Each row is followed by its tier, which names the range that a hidden value of the row falls in. A new part has a new value, new ranges and new names.
[ 192 -222  122  -76  156  115  131  156   34 -160  204 -222  166 -105
  -25   -1 -177  -63   59 -198  -98   -9   -1  278  -67 -125 -152  234
  147 -115 -112  119   88   33  -37  -20  307   47  209  109  -56 -185
  163   30] : tj
[  88   72   -1   33  -30 -267   15  228  -33  -15 -100   -4  200 -325
   19  -77  160    8   28  -28 -248   86  218  140 -137   17   38   12
   23  161  172  -24  -83  315   31 -121  210  -38  -22   34 -132 -212
  -23  -58] : Tc
[  52  -18  -82 -156   76  -72 -300  241   49  -46  -91   94 -234  -91
  145  -15  -81  -67 -155 -153  -11   -8   71   86 -212 -263   99   23
  100   77  231   62  -67  -26  216  233  236   -1  302  -92  128  -52
  -88 -133] : hp
[   7   11  -37  -87   54  -30 -248   36   -9 -313  -88  -13 -139 -207
  150   53 -239  -46 -122 -163   65   57   79  360  -69  -52  -27    9
  349  -94  -63  -91  -27   79  162   34  -60   42  -49 -190   97   24
   67 -136] : tj
[ 283 -122  222 -312   47  247   21  392   17  410  252   55 -185  100
   80  189 -124 -369 -122   84   34 -213   -1 -178 -257 -176  -49   34
 -228   79  212 -162  513  -83  125  298  224 -104  571  -84 -129 -221
 -208 -137] : zp
[  59   82  -32 -103  100   57  -84 -127   26 -250 -257   48   14 -153
   77   79 -157   30   32   -3   87   68   70  420   89  275 -201 -144
  396  -92 -189 -400   -6   96   64 -135 -233   12 -294 -164  127   31
   81   24] : bp
[  -1  -42  -70  -90   59  -82 -311   19   17 -181 -103  -23 -223 -149
  174   35  -81    9 -162 -178    5    9   60  222 -178 -237  116   15
  184   51  146   87 -107  -12  202   73  123   33  117  -56  121  -47
  -62 -179] : ng
[ 173  -28  171  -84   -5  121 -124  139  -42  242  223  -59  175   19
  149  147   -6 -107  -10  -39  -37   81  -34  -38 -325   16 -119   74
   11  152 -164 -214  330  138  129  -18  136  -51  252 -116 -122  -48
 -282  -63] : ng
[ 189 -201  228 -364   76  230 -198 -219  -59  -39  236 -412 -317  369
   76  293  -49  106   11 -122  189   20 -405   31   42 -250   99  501
  -55 -174  -18  153  253 -193  -31 -119 -100  170  224  163 -102   11
  -58  -78] : zp
[ 148  -33  138   77  -35   88   42   54  -50  -12  255  -47  -37  140
  -15  339 -231 -196    9   36   -5  -31 -136   45 -224   98 -131    5
  134    4 -283 -164  489   87   11  -89  -50   16  187 -219  -12   -5
  104  -84] : Gt
[  63  138   27 -174  124  -31 -156  151  -39  -76 -177    4  139 -379
   90 -110  -98  -65  -69  -77  -19  175  185  345   45    8 -134   14
  355  -28   77 -359 -151  182  119   27  -29  -62 -141 -121  -10  -70
  -73    2] : Tc
[ 171  -95   57 -156   55   24   34 -146   30 -115   38 -242   32  -60
   56   98  119  111  184  -89  -59  139  -65  163   21   50   51  196
   -2  -10  -83  152   -4   11  -59 -350   62  223  -45  274  -98 -132
  -25   44] : hc
[ 238    9    1 -269  161  147  -19  184  205  -74  -77   87  155 -360
  143 -101  -53  -74   71 -118  -59   19  143  182 -166   83  -87 -150
   83  117   93 -136   21  -20  177  -38  329   81   55   67  -26 -200
 -180   48] : tq
[ -53    5  -43  143 -143 -246  171    3  -76 -137 -211  -63  170 -313
   62  -66  225   56  148  -66 -329  139  324  288   22  283    3 -104
  112  149 -158   11 -264  383   27 -242   77   33 -294  129 -131 -164
   23 -128] : tj
[ 156  -53  330   75  -34  145  206  245 -188  336  246 -159  167  167
 -179  236 -101 -239  -81  108 -178 -146 -125  -31 -191  -55 -218   94
   70  113    6 -336  482  218   -8   96  159 -273  284 -178 -200 -132
  -40 -136] : ng
[ 299  102   23   25  -20   25  180  -94   63  142  103  -40   34   29
   66  311    9 -210  121  300  -43  -89  -80  -62 -236  161  -53 -122
 -164  114  -55 -250  420   36  -82 -213 -178    2  115  -91   -4 -175
  101   81] : gj
[  14   93 -201  -13  148 -285 -314   57   16   52 -174  139   60  -81
  125  -78  155  125   77 -102  -47  378  142  118  -72  -19  -22   76
  212   93  -92  -63 -336   83   29  -58   41   80  119   29  261   22
  -59  163] : gj
[  16   94  -17 -193  -34  -16 -281   80  -78 -147 -227  -43 -194 -138
  145   88  -87  -27 -146  -37   78   34   21  255  -32  -52   71   64
  236  -52  147 -163   -3  152  183   24 -140    2 -123 -211  -18   63
 -103 -166] : hp
[ 228  -22   43  -12  109 -147  -53 -260  -63  -58  110 -402 -198  338
 -146  326   65  139   35  135   29  -32 -451   -5  -21 -372  171  466
  -96 -102  270  191  170 -105 -270 -266 -160   66  221  123   71  -93
  323  108] : hc
[   6  -86  146   34   42 -125  -75  242  -64  -20  -14   -6  119   54
 -203  -36   89  200    7 -256 -257   63  -50   68 -113  -46  -46  101
  195  204   80   56  -20  186   74  -31  511  -56  169   95  -70  -70
 -101 -136] : hc
[ 156    0   42 -285   56   -9 -477  -75   16 -160  110 -112 -292  160
  162  250  -66  141  -44 -135  230  136 -288   13 -160 -173  173  310
   38  -69   34  109  235  -92   86 -166  -98  223  177  -51   27  103
 -115  -60] : bp
[ 222 -153  303  -28  -21  203  147  -54  -96 -103  253 -396  239  150
 -138  279  -54   95  124  -62  -69  -23 -319  158 -100   94 -122  306
  101  -51 -207    0  455  182  -93 -384  118   67  -28   49 -280  -41
    6  -36] : tq
[ -67   80  -32   54   59 -361 -306  160  -84    3 -180  193  -23  -53
  -52    9  122  173  -53 -114  -98  219  127  118  -73   -4   13    8
  252  151   94 -117 -129  213   64  -71  120  -34   41  -61  112  -12
  -66  -76] : zp
[  36  115 -115   60   15 -161   16   47  -63   54 -337  -25   57 -125
   58  -44   76  -54  -71  148 -149  -68  159  242  -37  -43  -80  -64
  132   66  187 -302 -205  226   24  148  -91 -251  -45 -158  112 -108
  123   -7] : tj
[ 134  209 -127    3  240 -176 -111   77   42  -64 -198  129  238 -313
   -2  -19  -73  -35   48   69    4  254  142  316  -10   74 -186  -50
  381  -25   19 -385 -111  125  -46 -164 -103   -3 -106 -139  216  -70
  125  256] : Gt
[  93 -144  214  -24  -13  142  -57  -34  -64  273  312  -66 -139  161
   84  281  -38 -168  -51  -57  -56    1  -69 -105 -274  -64  -35  -30
  -15  203 -182  -60  346  -66  123    0  148    0  376   27  -36 -106
 -238 -205] : hc
[   7   52 -184  -35   74 -158 -288 -133  -36 -172 -220   43 -362  187
  117  197 -140   16  -81   70  185   37  -50  242   34  -63  -13   80
  237 -178  -69 -160  -49  -14  -16   83 -405   -7   51 -248  344  124
  282   16] : zp
[ 201   -8   71  -61  114  108  -76  -52   53  263  238    8   46  237
  104  173  -10  -90  124   -1  -10  150 -137 -139 -220   47 -168   34
   -1  142 -312 -224  213 -103   15   10   34   17  392   -8  129  -29
  -93  116] : hc
[ 189   23  213 -130  -31  -10  139  -82  -69  325  101 -253  249  -77
   -3   80  415   76  239   30 -254  246  -33 -113  -33  115   66  160
 -182  276   36  -32   33  145  -56 -429  167  115  -24  388 -324 -237
 -353   26] : gj
[ 202    7   49  -31   70   86  132  151  -35  146  154  -27   86    4
   43  181 -166 -298   79  125    4   89   44  110  -63   93 -217   76
  115  -96 -251 -281  261   92  -70    0 -141   -6  180 -153   32  -75
  135  122] : hp
[ -45  -38 -145 -188    5  -39 -201   41   -6  -46 -217   85 -318 -100
  245   -3   -3  -82  -26 -113   25  143  225  213   43   18   57  -41
  158  -17  -99    9 -259    0  174  125  -66  114   45    8  150   10
  -92 -115] : hc
[ 246 -197  138  -73   86   66   75  111   98 -326  276 -193  168 -260
   11  122 -154   -8   97 -216  -66    3  -20  258 -213  -15   -6  152
   72  -51  -85  268  307   62    1 -351  345  238   70  139 -178 -217
   69  -36] : ng
[  46   29   -8  -96  135  -36 -231  337  -43 -152  -82  143   53 -106
  -35   12 -243  -27  -54 -160   65  186   63  305  -24   45 -187   97
  461 -127 -121 -207   51  175   87   47   78   24   53 -244  110  104
   35   32] : gj
[  45  -19  -42  -81  -65 -174   37  273  -16  -22 -159  -10  -25 -249
   83 -110  141  -56   10  -81 -237   14  251  131  -60  -39  103   25
  -40  113  195  109 -188  220  100   61  245   -4   57   89 -116 -197
  -37 -141] : tj
[ 111  133  133 -168   22  -23 -186 -316  -99   67  -58 -358   36  227
  -21  126  288  303  145  -27  -70  255 -378  -43   66  -46   93  352
   40  124   66 -113  -94   44  -48 -318 -105   69  -93  191 -108   47
 -184   55] : tq
[ 123  -25  115 -327  -30  117 -207  120 -137  -49   55 -254 -394   32
  117  242 -190 -193 -181    8  176  -34 -149  135   16 -299  159  359
   60 -220  227   22  227    8   83   76 -208   73  126 -141 -129   14
  -24 -184] : ng
[ 151   91  273 -288  -41   43 -105 -177  -90   11   72 -331 -182  377
 -142  202  200  254  154  -71  -70  133 -498 -191  129  -29  157  392
  -81   98  147  -22  127  -19  -44 -248  -19  122   25  216 -246   25
 -128  -75] : bp
[  43  105  214 -196  -65   71   29 -357 -145   19  -59 -405 -264  165
  -70  205  176   82   82   17 -122  102 -314  -11  228  -50  173  211
   33  100  163  -95  -70  -39   -8 -236 -185   79 -171  238 -195  -54
 -103 -153] : Gt
[ 222   50   83   51  101  -62   79    2   15  270  301  -30  199 -117
   91  155   32 -227  123   89 -115  208   79  -60 -220   22 -115    2
  -37  155 -185 -201  203   28  -66 -170    4   36  265   51    7 -231
  -20  125] : tj
[ 114  -81   62   98  -43  -70  -62   -3  -24   54  196  -87  -35   45
   79  240   15  -66  -18  -20 -101  -17  -49  -17 -340  -84   56   26
  -42  163  -67   86  271   71   52 -132  139   30  253  -22  -17 -117
  -44 -131] : hp
[ 316   51   95 -253    6  223  -64  156  140   -9  184  -18  -37   69
  188  138 -194 -189   24    8   48 -134 -168  -87 -302   26  -79   15
 -121   47  -47 -216  421  -30  144  155   54  -15  311 -209  -67  -55
  -30  -28] : tj
[ 156   77 -265  -91  116  -56 -181 -128  173 -351 -264   23 -157 -167
  231   77 -151  -15  -16   48  123  -67   24  327 -138  -27   24  -93
  148  -95   58  -68  -60  -54   69  -37 -183   75  -50 -169  283  -27
  231   82] : Gt
[ 238  -94  233 -122   59  282  114  -34   19  138  227  -84  -24   43
   44  289 -177 -229  -15   82   31 -153  -85   58 -183   64 -165  -91
   15   53 -107 -278  500  -63   50  -54   13  -42  192  -66  -75 -170
  -72  -89] : bp
[  70  137 -171 -106   96  -75 -141 -126   40 -337 -220  -31 -237  -88
  112  106 -193  -56   18   25  113  103  -19  327  112   19   -5   40
  295 -190  -44 -160 -127  -19    2  -46 -351  111 -141 -157  228   49
  297   71] : hp
[ 131   52   -5  195  -79 -141   64 -104  -94  194   79 -101  203  203
   34  247  180   14  189  168 -126  164  -75  -34 -185  214 -106   94
  -25  115 -347 -171  190  250 -135 -269 -169  -11   70  -67   17    2
   54  113] : tq
[ 148  143 -258 -301   84 -198 -348  298   86  -27 -330  150 -289   76
  141  -72   53   37  -40   28   87   42  -18    2  -48 -203  142  195
  -48  -59  363   -3 -193    7   71  276  -24   11  271 -142  211   50
   73  103] : hc
[  89   -1  242  -48   37   77  182  229 -170  559  169  -43   -4  115
 -130  112   67 -304   -5   87 -224   91   31 -158   -8  -91 -128   51
   24  202   54 -295  122   48    4  167  161 -160  371   71  -98 -188
 -179  -64] : tq
[  98  -60  131   30   72 -195  118   11  -30  233  -40  -73  343  -43
 -107  -70  423  242  212  -69 -334  181  100   10  -35  110  -58   73
  -63  300   47  -39 -144  203  -85 -286  367  -35   32  363 -139 -270
 -176   50] : zp
[  95  -74  105   36  -22   10  -32  -31  -20   57  290   32 -222  197
   43  327 -128 -165   46  -29   -9   61  -77  -69 -186   76  -35  -31
   36   78 -318  -32  357  -51   26  -76  -28  112  303  -50   62  -41
   41 -118] : bp
[  48   96 -130 -177  175  -67  127  235  -19   66 -260  117 -228 -302
   -1  -72 -127 -361  -13   96  -51  133  325  284  285  -69  -63  -55
  262 -131  188 -229 -314  -30  -12  200 -127   15   36   12  178 -182
  195   87] : tq
[ 130 -215  141   92   36   94  129 -121   14 -291  139 -300  149  -23
  -41  142 -111   88   45 -165 -142 -135 -123  301 -173  -19  -92   90
  152    8 -151  126  190   86   -5 -218  251   18   12   74  -78 -144
  148 -109] : ng
[ 184   52 -171 -243  164  105 -228  161  201 -369 -163  141 -240 -110
  169   38 -382 -133  -85  -73  184 -116  -26  281 -134  -66  -63  -70
  244 -162   68 -134   86 -120  170  218  -19   56  138 -295  261   35
  206   31] : Gt
[   4 -113  -73  -15  -49 -137  -20  275    9 -134  -41   57 -117  -76
   71  -32    1  -47   48 -202 -178   67  181  127  -96   10   53   40
   70   50  -88  222 -117  145  109   79  280  101  175   42    9  -73
   50 -135] : hp
[  79 -118 -177  -62   69  -22 -260   -9   97 -314 -133   92 -237 -102
  249  155 -234  -35 -126  -60  183 -119  112  366 -221  -31  -10  -93
  187 -130  -93   38  118   -9  134   26  -79   68   76 -222  251    4
  137  -89] : bp
